Below is a small trained network, with its code and all its weights. Each question gives an input and a target symbol and asks what happens when units are switched off, that is, made to give their printed mean instead of their output.

import numpy as np


def w(rows, s, z=0):
    codes = np.array(rows[::2]) - 128.0
    scale = np.full(codes.shape[1], s)
    scale[-1] = z or s
    return codes * scale


def norm(h):
    return h / np.sqrt((h * h).mean(-1, keepdims=True) + 1e-5)


def f(y):
    return y / 2 * (1 + np.tanh(0.7978845608 * (y + 0.044715 * y**3)))


def softmax(a):
    e = np.exp(a - a.max(-1, keepdims=True))
    return e / e.sum(-1, keepdims=True)


def log_softmax(a):
    a = a - a.max(-1, keepdims=True)
    return a - np.log(np.exp(a).sum(-1, keepdims=True))


def net(x, mask):
    ids = ['Πεζξτω'.index(c) for c in x.split()]
    T = len(ids)
    res = E[ids] + P[:T]
    u = 0
    for l in range(3):
        r = norm(res)
        for j in range(3):
            rows = slice(4 * j, 4 * j + 4)
            q, k, v = (r @ M[l][rows].T for M in (Q, K, V))
            z = softmax(np.where(np.tri(T) > 0, q @ k.T / 4**0.5, -1e9)) @ v
            o = O[l][rows]
            res = res + np.where(mask[u + j], z, o[:, -1]) @ o[:, :-1]
        u += 3
        y = f(norm(res) @ A[l][:, :-1].T + A[l][:, -1])
        res = res + np.where(mask[u : u + 8], y, B[l][:, -1]) @ B[l][:, :-1]
        u += 8
    return log_softmax(norm(res)[-1] @ U[:, :-1].T + U[:, -1])


Q, K, V, O, A, B = {}, {}, {}, {}, {}, {}
E = w([
[226,130,214],'Π',
[115,201,64],'ε',
[123,70,167],'ζ',
[254,126,133],'ξ',
[152,102,117],'τ',
[167,202,145],'ω',
],0.016)
P = w([
[240,3,162],'0',
[148,187,181],'1',
[153,175,180],'2',
[149,174,172],'3',
[150,172,166],'4',
[150,179,168],'5',
[149,180,163],'6',
[110,147,115],'7',
],0.0066)
Q[0] = w([
[180,162,33],'0.h0',
[144,136,126],'0.h0',
[134,146,217],'0.h0',
[213,174,6],'0.h0',
[117,200,60],'0.h1',
[209,24,186],'0.h1',
[128,153,94],'0.h1',
[93,46,149],'0.h1',
[91,100,124],'0.h2',
[126,184,58],'0.h2',
[133,156,100],'0.h2',
[101,39,207],'0.h2',
],0.015)
K[0] = w([
[211,170,110],'0.h0',
[140,116,113],'0.h0',
[73,83,115],'0.h0',
[249,150,81],'0.h0',
[144,174,116],'0.h1',
[166,49,176],'0.h1',
[139,143,124],'0.h1',
[94,66,110],'0.h1',
[145,175,150],'0.h2',
[62,118,161],'0.h2',
[99,122,141],'0.h2',
[220,179,107],'0.h2',
],0.02)
V[0] = w([
[46,129,255],'0.h0',
[106,154,188],'0.h0',
[94,105,157],'0.h0',
[151,177,142],'0.h0',
[108,120,123],'0.h1',
[228,86,95],'0.h1',
[126,85,99],'0.h1',
[138,22,55],'0.h1',
[184,161,73],'0.h2',
[204,171,57],'0.h2',
[93,105,125],'0.h2',
[35,69,122],'0.h2',
],0.0096)
O[0] = w([
[103,93,245,50],'0.h0',
[102,95,166,112],'0.h0',
[134,134,175,92],'0.h0',
[99,95,106,159],'0.h0',
[123,136,146,103],'0.h1',
[188,119,84,252],'0.h1',
[147,146,159,125],'0.h1',
[182,169,193,138],'0.h1',
[121,84,113,179],'0.h2',
[117,72,111,199],'0.h2',
[159,149,143,81],'0.h2',
[210,186,168,2],'0.h2',
],0.011,0.007)
A[0] = w([
[140,124,111,173],'0.n0',
[126,132,145,142],'0.n1',
[125,169,77,239],'0.n2',
[81,133,177,254],'0.n3',
[121,96,74,138],'0.n4',
[165,124,94,137],'0.n5',
[167,177,116,137],'0.n6',
[117,251,133,152],'0.n7',
],0.023,0.00095)
B[0] = w([
[108,136,136,167],'0.n0',
[134,101,126,119],'0.n1',
[166,92,201,216],'0.n2',
[116,62,179,143],'0.n3',
[61,148,126,255],'0.n4',
[85,140,143,229],'0.n5',
[78,169,163,167],'0.n6',
[70,105,251,153],'0.n7',
],0.022,0.011)
Q[1] = w([
[71,8,160],'1.h0',
[127,153,81],'1.h0',
[234,181,124],'1.h0',
[171,184,150],'1.h0',
[166,110,113],'1.h1',
[141,100,151],'1.h1',
[110,81,180],'1.h1',
[59,99,207],'1.h1',
[142,150,217],'1.h2',
[125,123,81],'1.h2',
[154,167,96],'1.h2',
[208,254,146],'1.h2',
],0.021)
K[1] = w([
[195,202,58],'1.h0',
[87,45,135],'1.h0',
[20,100,131],'1.h0',
[114,153,167],'1.h0',
[167,138,169],'1.h1',
[176,130,122],'1.h1',
[186,119,77],'1.h1',
[143,104,17],'1.h1',
[205,109,30],'1.h2',
[92,142,170],'1.h2',
[110,171,117],'1.h2',
[120,249,41],'1.h2',
],0.018)
V[1] = w([
[55,193,100],'1.h0',
[141,101,140],'1.h0',
[182,130,124],'1.h0',
[148,195,94],'1.h0',
[146,109,106],'1.h1',
[120,50,125],'1.h1',
[110,156,160],'1.h1',
[169,132,77],'1.h1',
[95,202,248],'1.h2',
[120,104,148],'1.h2',
[91,91,80],'1.h2',
[133,93,164],'1.h2',
],0.015)
O[1] = w([
[144,166,7,254],'1.h0',
[133,107,158,94],'1.h0',
[97,141,178,71],'1.h0',
[92,184,99,155],'1.h0',
[152,126,110,99],'1.h1',
[109,206,49,149],'1.h1',
[80,96,175,154],'1.h1',
[210,105,117,60],'1.h1',
[11,174,26,196],'1.h2',
[87,101,125,163],'1.h2',
[115,155,184,173],'1.h2',
[80,67,114,161],'1.h2',
],0.011,0.0082)
A[1] = w([
[50,101,200,192],'1.n0',
[101,156,165,80],'1.n1',
[116,143,139,85],'1.n2',
[122,147,153,119],'1.n3',
[110,11,144,165],'1.n4',
[112,29,94,248],'1.n5',
[128,231,223,41],'1.n6',
[85,104,141,26],'1.n7',
],0.012,0.0016)
B[1] = w([
[104,121,4,254],'1.n0',
[132,136,79,148],'1.n1',
[121,128,117,133],'1.n2',
[123,139,102,129],'1.n3',
[202,119,19,187],'1.n4',
[144,215,63,210],'1.n5',
[56,236,44,154],'1.n6',
[112,191,104,167],'1.n7',
],0.013,0.0057)
Q[2] = w([
[214,142,182],'2.h0',
[113,121,97],'2.h0',
[205,151,223],'2.h0',
[254,174,39],'2.h0',
[201,72,102],'2.h1',
[75,239,174],'2.h1',
[96,84,120],'2.h1',
[160,176,139],'2.h1',
[123,177,138],'2.h2',
[94,97,159],'2.h2',
[137,225,141],'2.h2',
[127,133,130],'2.h2',
],0.02)
K[2] = w([
[96,156,91],'2.h0',
[155,114,130],'2.h0',
[52,175,107],'2.h0',
[148,254,180],'2.h0',
[71,192,193],'2.h1',
[210,85,71],'2.h1',
[64,114,145],'2.h1',
[187,144,115],'2.h1',
[157,164,119],'2.h2',
[107,87,146],'2.h2',
[185,194,128],'2.h2',
[132,133,128],'2.h2',
],0.024)
V[2] = w([
[119,42,135],'2.h0',
[75,2,133],'2.h0',
[94,166,119],'2.h0',
[49,139,116],'2.h0',
[180,116,138],'2.h1',
[89,151,152],'2.h1',
[110,98,53],'2.h1',
[57,165,125],'2.h1',
[160,103,161],'2.h2',
[99,155,73],'2.h2',
[150,124,64],'2.h2',
[93,157,82],'2.h2',
],0.014)
O[2] = w([
[71,117,221,121],'2.h0',
[49,70,246,138],'2.h0',
[158,98,74,151],'2.h0',
[149,46,78,169],'2.h0',
[169,135,127,71],'2.h1',
[99,161,81,123],'2.h1',
[119,33,235,255],'2.h1',
[38,147,120,192],'2.h1',
[77,151,113,37],'2.h2',
[190,94,124,246],'2.h2',
[134,109,70,191],'2.h2',
[191,97,136,241],'2.h2',
],0.011,0.0093)
A[2] = w([
[143,122,23,64],'2.n0',
[206,255,159,2],'2.n1',
[234,80,118,10],'2.n2',
[121,85,103,148],'2.n3',
[112,153,139,189],'2.n4',
[218,186,59,102],'2.n5',
[15,76,172,169],'2.n6',
[158,146,48,209],'2.n7',
],0.013,0.0018)
B[2] = w([
[112,114,202,233],'2.n0',
[71,254,180,155],'2.n1',
[106,73,57,144],'2.n2',
[134,175,164,175],'2.n3',
[147,120,99,134],'2.n4',
[179,166,98,182],'2.n5',
[216,187,111,254],'2.n6',
[149,156,172,209],'2.n7',
],0.02,0.0089)
U = w([
[219,131,94,191],'Π',
[129,24,122,93],'ε',
[167,255,108,139],'ζ',
[156,130,215,54],'ξ',
[36,164,63,159],'τ',
[74,122,193,6],'ω',
],0.017,0.0026)

Each question gives the input, a string of symbols that net reads in full, and the target symbol t.
The units are the heads (4 rows each of Q, K, V and O) and the neurons (one row each of A and B). Each row of codes is followed by its name. A weight is (code - 128) times the scale printed after its matrix; where a second scale follows, it is the last column's (O, A, B and U).
mask holds one flag per unit, layer by layer, with each layer's heads first. A switched-off unit (its flag False) gives its mean, the last column of its rows in O or B, instead of its output. The means were averaged over made-up inputs and are rounded, as every weight is.
A unit's drop is (log p(t) with every unit on - log p(t) with that unit switched off) / (log p(t) with every unit on - log p(t) with every unit switched off).
The circuit of an input: a set's keep is (log p(t) with only the set's units on - log p(t) with every unit switched off) / (log p(t) with every unit on - log p(t) with every unit switched off). Starting from the 12 units with the biggest drops (on a tie, the unit counted first), units are removed one at a time, each time the one whose removal leaves the highest keep (on an exact tie, the one counted first), for as long as the keep stays at least 0.8.
circuit, biggest first: the units of the circuit, biggest drop first
most important unit: the unit with the biggest drop
top k neurons: the k neurons with the biggest drops, biggest first
k most important neurons of layer l: the k neurons of layer l with the biggest drops, biggest first
heads that matter: for each layer, one digit per head in row order, 1 if its drop is at least 0.15 and else 0, layers parted by /
input ζ ζ Π, target ω: heads that matter	111 / 100 / 101
input Π τ ξ, target ξ: circuit, biggest first	[1.h0]
input Π τ ζ τ τ ζ, target ξ: top 2 neurons	[0.n4 0.n6]
input τ τ τ τ τ ω, target τ: heads that matter	010 / 000 / 000
input Π ξ ε Π, target ξ: circuit, biggest first	[0.h0 2.h0 0.n4 2.n6]
input ω τ ξ ε, target ε: 3 most important neurons of layer 0	[0.n4 0.n6 0.n7]
input ζ τ ω, target ξ: top 2 neurons	[0.n7 0.n4]
input Π ω ε τ, target ξ: top 2 neurons	[0.n6 0.n4]
input ζ τ τ τ ε ζ τ, target ω: heads that matter	100 / 000 / 100
input ζ ξ τ Π ε, target ω: 2 most important neurons of layer 0	[0.n7 0.n4]
input ζ ξ ε τ τ ε Π, target Π: 4 most important neurons of layer 0	[0.n4 0.n6 0.n5 0.n7]
input τ ω ω, target τ: heads that matter	011 / 000 / 000
input ζ ε τ τ τ ζ ε Π, target ω: top 4 neurons	[1.n6 0.n7 0.n3 2.n5]
input ξ ξ τ τ τ τ, target ζ: heads that matter	010 / 001 / 100
input ε τ τ ξ, target Π: heads that matter	100 / 011 / 100
input ε τ ε, target Π: most important unit	0.h2
input ω ε τ τ, target ε: top 3 neurons	[0.n4 0.n6 0.n7]
input Π τ τ ω τ ε ξ, target ξ: heads that matter	110 / 001 / 100
input ζ ξ ζ ξ, target ω: heads that matter	110 / 100 / 100
input ζ ζ ω τ Π ω, target ω: heads that matter	001 / 000 / 000
input ζ τ τ Π, target Π: top 4 neurons	[0.n4 0.n5 1.n5 0.n6]
input τ Π Π, target τ: most important unit	0.n6
input ζ ξ τ ξ Π ζ τ, target ω: heads that matter	100 / 100 / 100
input ξ ξ ζ ξ ζ τ, target ζ: heads that matter	010 / 101 / 110
input ξ ω ξ τ ε, target ζ: top 3 neurons	[0.n7 0.n3 0.n2]
input ξ ζ ε τ ζ, target ζ: 2 most important neurons of layer 1	[1.n5 1.n4]
input ξ τ τ ε, target ζ: top 2 neurons	[0.n7 0.n2]
